Here is a tiny trained network, its code and every weight. The questions are about switching its units off for an input and a class, where a switched-off unit gives its printed mean instead of its output.

import numpy as np


def w(rows, s, z=0):
    codes = np.array(rows[::2]) - 128.0
    scale = np.full(codes.shape[1], s)
    scale[-1] = z or s
    return codes * scale


def f(y):
    return np.maximum(y, 0)


def log_softmax(a):
    a = a - a.max(-1, keepdims=True)
    return a - np.log(np.exp(a).sum(-1, keepdims=True))


def net(x, mask):
    res = np.array(x, float).reshape(1, 7) / 4 @ E
    y = f(res @ A[0][:, :-1].T + A[0][:, -1])
    res = res + np.where(mask, y, B[0][:, -1]) @ B[0][:, :-1]
    return log_softmax(res[-1] @ U[:, :-1].T + U[:, -1])


A, B = {}, {}
E = w([
[115,2,26,116],'x0',
[167,75,96,149],'x1',
[226,157,196,45],'x2',
[18,111,249,72],'x3',
[51,87,182,206],'x4',
[206,27,124,77],'x5',
[164,191,233,63],'x6',
],0.0055)
A[0] = w([
[48,123,123,199,202],'N0',
[50,225,169,179,174],'N1',
[146,56,78,170,199],'N2',
[132,202,87,137,254],'N3',
[166,69,66,174,217],'N4',
[73,83,86,168,122],'N5',
[184,117,143,74,211],'N6',
[72,91,112,160,163],'N7',
[198,107,161,38,209],'N8',
[91,132,244,42,197],'N9',
[65,137,108,126,189],'N10',
[117,86,177,142,158],'N11',
[102,113,228,50,163],'N12',
],0.011,0.006)
B[0] = w([
[28,1,216,222,226],'N0',
[149,108,237,120,236],'N1',
[94,104,15,184,242],'N2',
[255,121,177,162,216],'N3',
[132,114,4,165,254],'N4',
[87,97,101,160,199],'N5',
[142,231,48,37,209],'N6',
[54,118,106,187,196],'N7',
[161,208,88,46,229],'N8',
[51,144,167,78,249],'N9',
[88,130,169,145,186],'N10',
[43,123,117,133,170],'N11',
[34,136,140,65,221],'N12',
],0.0078,0.0093)
U = w([
[85,143,141,2,51],'0',
[103,86,235,162,116],'1',
[63,62,96,212,78],'2',
[193,124,38,130,143],'3',
[209,156,127,94,247],'4',
],0.0098,0.0015)

Each question gives the input, the list of numbers given to net, and the class t.
The units are the neurons (one row each of A and B). Each row of codes is followed by its name. A weight is (code - 128) times the scale printed after its matrix; where a second scale follows, it is the last column's (A, B and U).
mask holds one flag per neuron, in row order. A switched-off neuron (its flag False) gives its mean, the last column of its row in B, instead of its output. The means were averaged over made-up inputs and are rounded, as every weight is.
A unit's drop is (log p(t) with every unit on - log p(t) with that unit switched off) / (log p(t) with every unit on - log p(t) with every unit switched off).
The circuit of an input: a set's keep is (log p(t) with only the set's units on - log p(t) with every unit switched off) / (log p(t) with every unit on - log p(t) with every unit switched off). Starting from the 12 units with the biggest drops (on a tie, the unit counted first), units are removed one at a time, each time the one whose removal leaves the highest keep (on an exact tie, the one counted first), for as long as the keep stays at least 0.8.
circuit, biggest first: the units of the circuit, biggest drop first
k most important neurons: the k neurons with the biggest drops, biggest first
drop when u is switched off: that unit's drop, to one decimal
input [4,-6,5,-2,4,7,1], class 0: circuit, biggest first	(N3, N8)
input [-5,4,7,1,4,-6,3], class 0: circuit, biggest first	(N0, N9)
input [6,0,7,-5,4,-7,-1], class 3: circuit, biggest first	(N0, N9)
input [3,0,8,7,7,-6,-7], class 1: circuit, biggest first	(N4, N2)
input [-7,0,7,1,5,0,-3], class 0: circuit, biggest first	(N0, N9)
input [-7,-8,1,5,-6,-1,-7], class 1: circuit, biggest first	(N1, N6)
input [1,-3,1,-2,-2,5,1], class 3: 3 most important neurons	(N1, N9, N12)
input [-5,3,-4,3,1,-6,-2], class 1: most important neuron	(N1)
input [5,4,-1,3,2,-2,6], class 0: drop when N9 is switched off	0.1
input [-4,-4,-4,2,0,4,-3], class 1: drop when N2 is switched off	0.3
input [1,5,-1,7,1,-3,1], class 1: drop when N4 is switched off	0.2
